Below is a small trained network, with its code and all its weights. Each question gives an input and a class and asks what happens when units are switched off, that is, made to give their printed mean instead of their output.

import numpy as np


def w(rows, s, z=0):
    codes = np.array(rows[::2]) - 128.0
    scale = np.full(codes.shape[1], s)
    scale[-1] = z or s
    return codes * scale


def f(y):
    return np.maximum(y, 0)


def log_softmax(a):
    a = a - a.max(-1, keepdims=True)
    return a - np.log(np.exp(a).sum(-1, keepdims=True))


def net(x, mask):
    res = np.array(x, float).reshape(1, 6) / 4 @ E
    y = f(res @ A[0][:, :-1].T + A[0][:, -1])
    res = res + np.where(mask, y, B[0][:, -1]) @ B[0][:, :-1]
    return log_softmax(res[-1] @ U[:, :-1].T + U[:, -1])


A, B = {}, {}
E = w([
[198,64,236,21,119,90,102],'x0',
[116,96,118,50,102,202,206],'x1',
[90,139,206,70,110,231,107],'x2',
[1,152,146,72,208,181,49],'x3',
[40,50,145,81,90,115,208],'x4',
[48,9,95,147,208,6,115],'x5',
],0.0088)
A[0] = w([
[124,69,190,86,153,11,89,193],'neuron 1',
[83,123,66,155,161,132,129,204],'neuron 2',
[194,99,204,117,69,135,191,201],'neuron 3',
[159,134,72,248,130,94,151,98],'neuron 4',
[9,96,128,32,184,141,121,186],'neuron 5',
[137,215,80,120,113,171,110,170],'neuron 6',
[80,130,135,117,111,146,158,99],'neuron 7',
[110,225,135,130,121,178,95,144],'neuron 8',
[152,109,169,143,148,80,86,150],'neuron 9',
[145,191,147,138,140,165,94,109],'neuron 10',
[162,105,125,113,84,175,199,173],'neuron 11',
[158,167,85,198,90,145,110,253],'neuron 12',
],0.012,0.0044)
B[0] = w([
[191,97,86,135,108,163,69,250],'neuron 1',
[79,111,100,137,111,141,165,200],'neuron 2',
[197,87,179,109,151,120,126,219],'neuron 3',
[154,196,53,161,189,33,161,234],'neuron 4',
[137,161,103,178,22,200,175,253],'neuron 5',
[59,146,156,119,167,92,126,194],'neuron 6',
[137,118,150,103,80,138,138,159],'neuron 7',
[5,123,184,129,186,194,89,198],'neuron 8',
[156,88,61,111,140,152,48,185],'neuron 9',
[97,119,195,168,121,122,76,177],'neuron 10',
[178,131,195,86,144,98,182,196],'neuron 11',
[91,185,114,126,199,73,105,213],'neuron 12',
],0.011,0.016)
U = w([
[90,150,211,141,152,169,78,2],'0',
[158,177,85,173,149,58,178,151],'1',
[196,96,232,38,129,120,211,119],'2',
[200,66,100,140,106,155,11,157],'3',
[147,144,122,158,26,206,210,162],'4',
],0.012,0.0013)

Each question gives the input, the list of numbers given to net, and the class t.
The units are the neurons (one row each of A and B). Each row of codes is followed by its name. A weight is (code - 128) times the scale printed after its matrix; where a second scale follows, it is the last column's (A, B and U).
mask holds one flag per neuron, in row order. A switched-off neuron (its flag False) gives its mean, the last column of its row in B, instead of its output. The means were averaged over made-up inputs and are rounded, as every weight is.
A unit's drop is (log p(t) with every unit on - log p(t) with that unit switched off) / (log p(t) with every unit on - log p(t) with every unit switched off).
unit that matters most: the unit with the biggest drop
k most important neurons: the k neurons with the biggest drops, biggest first
drop when u is switched off: that unit's drop, to one decimal
input [6,-4,-5,8,4,6], class 3: most important neuron	(neuron 1)
input [-6,-6,5,-6,-8,-4], class 0: 3 most important neurons	(neuron 8; neuron 10; neuron 6)
input [4,-3,8,2,7,-7], class 2: 2 most important neurons	(neuron 3; neuron 11)
input [-2,-5,-6,2,-3,-7], class 0: 2 most important neurons	(neuron 8; neuron 10)
input [2,-2,3,0,-7,1], class 0: 2 most important neurons	(neuron 1; neuron 8)
input [6,-5,5,8,3,5], class 3: 4 most important neurons	(neuron 1; neuron 9; neuron 2; neuron 11)
input [-2,2,-3,-5,-7,-8], class 0: 3 most important neurons	(neuron 8; neuron 10; neuron 6)
input [0,0,-7,3,7,-7], class 2: 2 most important neurons	(neuron 5; neuron 4)
input [-1,-5,-2,1,6,-4], class 0: 2 most important neurons	(neuron 4; neuron 5)
input [-5,-2,3,-8,5,-7], class 2: 2 most important neurons	(neuron 11; neuron 3)
input [3,2,7,5,-2,2], class 4: drop when neuron 5 is switched off	0.7
input [2,-5,4,8,-3,5], class 3: drop when neuron 9 is switched off	0.5
input [-8,7,6,-4,1,-7], class 0: drop when neuron 8 is switched off	0.7
input [-6,-6,3,-7,5,-8], class 1: unit that matters most	neuron 4
input [-3,-6,3,6,-1,8], class 4: 2 most important neurons	(neuron 5; neuron 2)
